Small tables with named rows and columns. After each table, cells are looked up by row and column.

vun
          siz    tik   sime  rinuku
safode  -46.7  -41.3  -90.2    -8.6
novu      8.9  -41.0   17.0   -29.2
vali     52.9  -15.3   61.9   -78.0

safode, rinuku: -8.6
vali, tik: -15.3
safode, sime: -90.2
vali, siz: 52.9
safode, siz: -46.7
vali, sime: 61.9
novu, sime: 17.0
novu, siz: 8.9
novu, rinuku: -29.2
vali, rinuku: -78.0
novu, tik: -41.0
safode, tik: -41.3

doluram:
|  | dimeli | sufosa | filuf | gid | zav | metev | fir | zub |
|---|---|---|---|---|---|---|---|---|
| zusorik | 0.41 | 0.43 | 0.42 | 0.42 | 0.36 | 0.35 | 0.40 | 0.44 |
| vak | 0.38 | 0.37 | 0.04 | 0.24 | 0.87 | 0.46 | 0.37 | 0.63 |
| feg | 0.37 | 0.30 | 0.08 | 0.32 | 0.66 | 0.50 | 0.28 | 0.57 |
| fof | 0.19 | 0.34 | 0.24 | 0.57 | 0.52 | 0.42 | 0.81 | 0.68 |

fir of zusorik: 0.40
zub of fof: 0.68
zav of vak: 0.87
zav of zusorik: 0.36
zub of feg: 0.57
zav of feg: 0.66
metev of fof: 0.42
filuf of feg: 0.08
sufosa of feg: 0.30
zub of vak: 0.63
dimeli of fof: 0.19
dimeli of zusorik: 0.41
metev of feg: 0.50
gid of vak: 0.24
Row with the largest metev: feg

zaz =
|  | dabu | kagasob | lusoga | sidek | bimo | lor | kapa | nafaf |
|---|---|---|---|---|---|---|---|---|
| vifug | 3.549 | 4.845 | 6.079 | 4.050 | 4.578 | 4.152 | 4.342 | 5.424 |
| nok | 6.750 | 5.859 | 3.864 | 5.738 | 5.926 | 5.216 | 5.567 | 4.392 |
| miman | 6.913 | 5.137 | 4.434 | 4.995 | 2.895 | 4.242 | 4.766 | 3.443 |
| nalumu | 5.838 | 4.751 | 0.853 | 4.847 | 4.244 | 4.721 | 5.972 | 3.835 |
| vub | 2.350 | 5.122 | 2.148 | 2.511 | 6.290 | 7.850 | 3.288 | 5.006 |
| loz | 1.291 | 2.911 | 3.835 | 3.678 | 3.878 | 5.470 | 2.436 | 4.100 |
| mosudu | 2.398 | 4.114 | 2.052 | 3.629 | 1.430 | 3.894 | 4.406 | 4.565 |
| zup | 7.501 | 6.020 | 2.523 | 5.777 | 4.360 | 3.848 | 6.575 | 3.625 |
| bosen | 6.288 | 3.683 | 2.907 | 6.103 | 3.548 | 1.702 | 5.557 | 2.136 |
| bula | 4.617 | 2.463 | 2.921 | 5.440 | 1.658 | 2.287 | 2.977 | 3.597 |
| kudom | 1.333 | 3.793 | 2.252 | 2.788 | 3.622 | 6.601 | 1.884 | 5.645 |
| mubi | 0.529 | 3.634 | 3.222 | 3.997 | 3.390 | 3.688 | 2.957 | 3.731 |
| lasiko | 0.960 | 2.594 | 3.715 | 3.772 | 3.592 | 2.276 | 5.773 | 2.052 |
| kovi | 6.468 | 3.243 | 2.380 | 4.445 | 3.094 | 2.296 | 6.360 | 2.785 |

lusoga of kudom is 2.252
kapa of vifug is 4.342
nafaf of zup is 3.625
sidek of bula is 5.440
nafaf of vifug is 5.424
kapa of bula is 2.977
kagasob of kovi is 3.243
kapa of nok is 5.567
lusoga of nalumu is 0.853
nafaf of nok is 4.392
lusoga of bula is 2.921
sidek of loz is 3.678
lor of kovi is 2.296
kapa of miman is 4.766
dabu of kovi is 6.468
bimo of nok is 5.926
lor of vifug is 4.152

